Below are the code and all the weights of a small trained network. Each question names an input and a class and asks about switching units off, where a switched-off unit gives its printed mean instead of its output.

import numpy as np


def w(rows, s, z=0):
    codes = np.array(rows[::2]) - 128.0
    scale = np.full(codes.shape[1], s)
    scale[-1] = z or s
    return codes * scale


def f(y):
    return y / 2 * (1 + np.tanh(0.7978845608 * (y + 0.044715 * y**3)))


def log_softmax(a):
    a = a - a.max(-1, keepdims=True)
    return a - np.log(np.exp(a).sum(-1, keepdims=True))


def net(x, mask):
    res = np.array(x, float).reshape(1, 4) / 4 @ E
    y = f(res @ A[0][:, :-1].T + A[0][:, -1])
    res = res + np.where(mask, y, B[0][:, -1]) @ B[0][:, :-1]
    return log_softmax(res[-1] @ U[:, :-1].T + U[:, -1])


A, B = {}, {}
E = w([
[24,85,123,209,44,252,98,104,111,76],'x0',
[170,53,183,109,145,82,216,135,45,53],'x1',
[226,197,143,95,34,126,38,182,32,9],'x2',
[84,218,249,162,114,2,79,186,120,67],'x3',
],0.008)
A[0] = w([
[139,91,71,94,160,182,150,103,138,124,99],'neuron 0',
[162,79,65,162,96,122,132,74,91,162,95],'neuron 1',
[205,80,108,116,120,141,107,116,100,95,219],'neuron 2',
[111,169,151,139,72,154,38,146,130,119,140],'neuron 3',
[132,117,98,184,129,164,203,12,156,196,251],'neuron 4',
[170,180,173,84,160,72,133,167,155,181,179],'neuron 5',
[146,146,125,134,158,59,157,162,195,181,117],'neuron 6',
[168,158,159,95,116,74,106,174,68,153,206],'neuron 7',
[111,145,122,164,89,166,41,143,120,89,185],'neuron 8',
[162,118,175,141,113,155,171,141,43,72,185],'neuron 9',
[130,129,129,114,90,99,101,164,58,27,154],'neuron 10',
[90,81,108,148,175,150,190,136,191,154,176],'neuron 11',
[79,128,118,113,129,123,62,153,164,141,152],'neuron 12',
[151,87,169,100,100,87,121,148,114,52,128],'neuron 13',
[67,82,136,143,134,108,151,77,158,210,92],'neuron 14',
[94,154,100,73,181,110,110,111,172,164,224],'neuron 15',
],0.011,0.003)
B[0] = w([
[118,164,58,68,133,164,157,106,124,127,189],'neuron 0',
[166,118,99,143,109,155,186,93,116,109,171],'neuron 1',
[171,184,110,129,117,167,167,158,61,116,193],'neuron 2',
[131,151,182,156,81,140,82,77,182,62,202],'neuron 3',
[86,82,151,38,139,168,205,16,104,176,231],'neuron 4',
[169,85,58,173,129,70,74,143,135,149,226],'neuron 5',
[202,95,89,138,144,115,83,146,169,154,201],'neuron 6',
[180,136,110,173,147,90,119,179,132,125,219],'neuron 7',
[125,168,169,148,68,183,129,118,189,27,209],'neuron 8',
[125,172,149,135,146,103,168,119,46,149,225],'neuron 9',
[47,195,254,142,194,68,135,204,98,107,250],'neuron 10',
[35,52,165,26,140,108,144,90,171,193,212],'neuron 11',
[122,103,147,111,90,142,87,135,186,108,158],'neuron 12',
[113,168,148,157,187,87,159,212,42,144,212],'neuron 13',
[42,97,229,141,173,79,136,76,148,161,203],'neuron 14',
[142,65,109,75,122,153,56,123,130,167,189],'neuron 15',
],0.0089,0.014)
U = w([
[61,13,174,94,160,104,172,89,167,189,243],'0',
[219,68,31,197,151,71,71,207,166,160,117],'1',
[127,193,164,207,189,51,190,237,27,115,47],'2',
[129,169,162,207,43,156,100,158,188,51,5],'3',
[174,103,2,88,125,244,214,123,60,136,19],'4',
],0.0078,0.00028)

Each question gives the input, the list of numbers given to net, and the class t.
The units are the neurons (one row each of A and B). Each row of codes is followed by its name. A weight is (code - 128) times the scale printed after its matrix; where a second scale follows, it is the last column's (A, B and U).
mask holds one flag per neuron, in row order. A switched-off neuron (its flag False) gives its mean, the last column of its row in B, instead of its output. The means were averaged over made-up inputs and are rounded, as every weight is.
A unit's drop is (log p(t) with every unit on - log p(t) with that unit switched off) / (log p(t) with every unit on - log p(t) with every unit switched off).
The circuit of an input: a set's keep is (log p(t) with only the set's units on - log p(t) with every unit switched off) / (log p(t) with every unit on - log p(t) with every unit switched off). Starting from the 12 units with the biggest drops (on a tie, the unit counted first), units are removed one at a time, each time the one whose removal leaves the highest keep (on an exact tie, the one counted first), for as long as the keep stays at least 0.8.
units of the circuit, in order: the units of the circuit, biggest drop first
top k neurons: the k neurons with the biggest drops, biggest first
drop when u is switched off: that unit's drop, to one decimal
input [0,-4,5,6], class 3: units of the circuit, in order -> [neuron 3]
input [-8,2,2,2], class 1: units of the circuit, in order -> [neuron 5; neuron 6]
input [-8,-8,0,-5], class 1: top 4 neurons -> [neuron 5; neuron 6; neuron 10; neuron 9]
input [-1,-1,-5,7], class 1: top 2 neurons -> [neuron 4; neuron 6]
input [1,-2,-2,5], class 3: top 2 neurons -> [neuron 4; neuron 11]
input [7,0,5,1], class 3: top 2 neurons -> [neuron 8; neuron 3]
input [3,8,4,-7], class 2: top 2 neurons -> [neuron 10; neuron 9]
input [-1,4,-5,8], class 1: top 4 neurons -> [neuron 10; neuron 6; neuron 5; neuron 9]
input [5,-4,6,6], class 3: drop when neuron 3 is switched off -> 0.2
input [5,6,-1,-4], class 4: drop when neuron 10 is switched off -> 0.1
input [-1,-8,-1,5], class 3: drop when neuron 3 is switched off -> 0.4
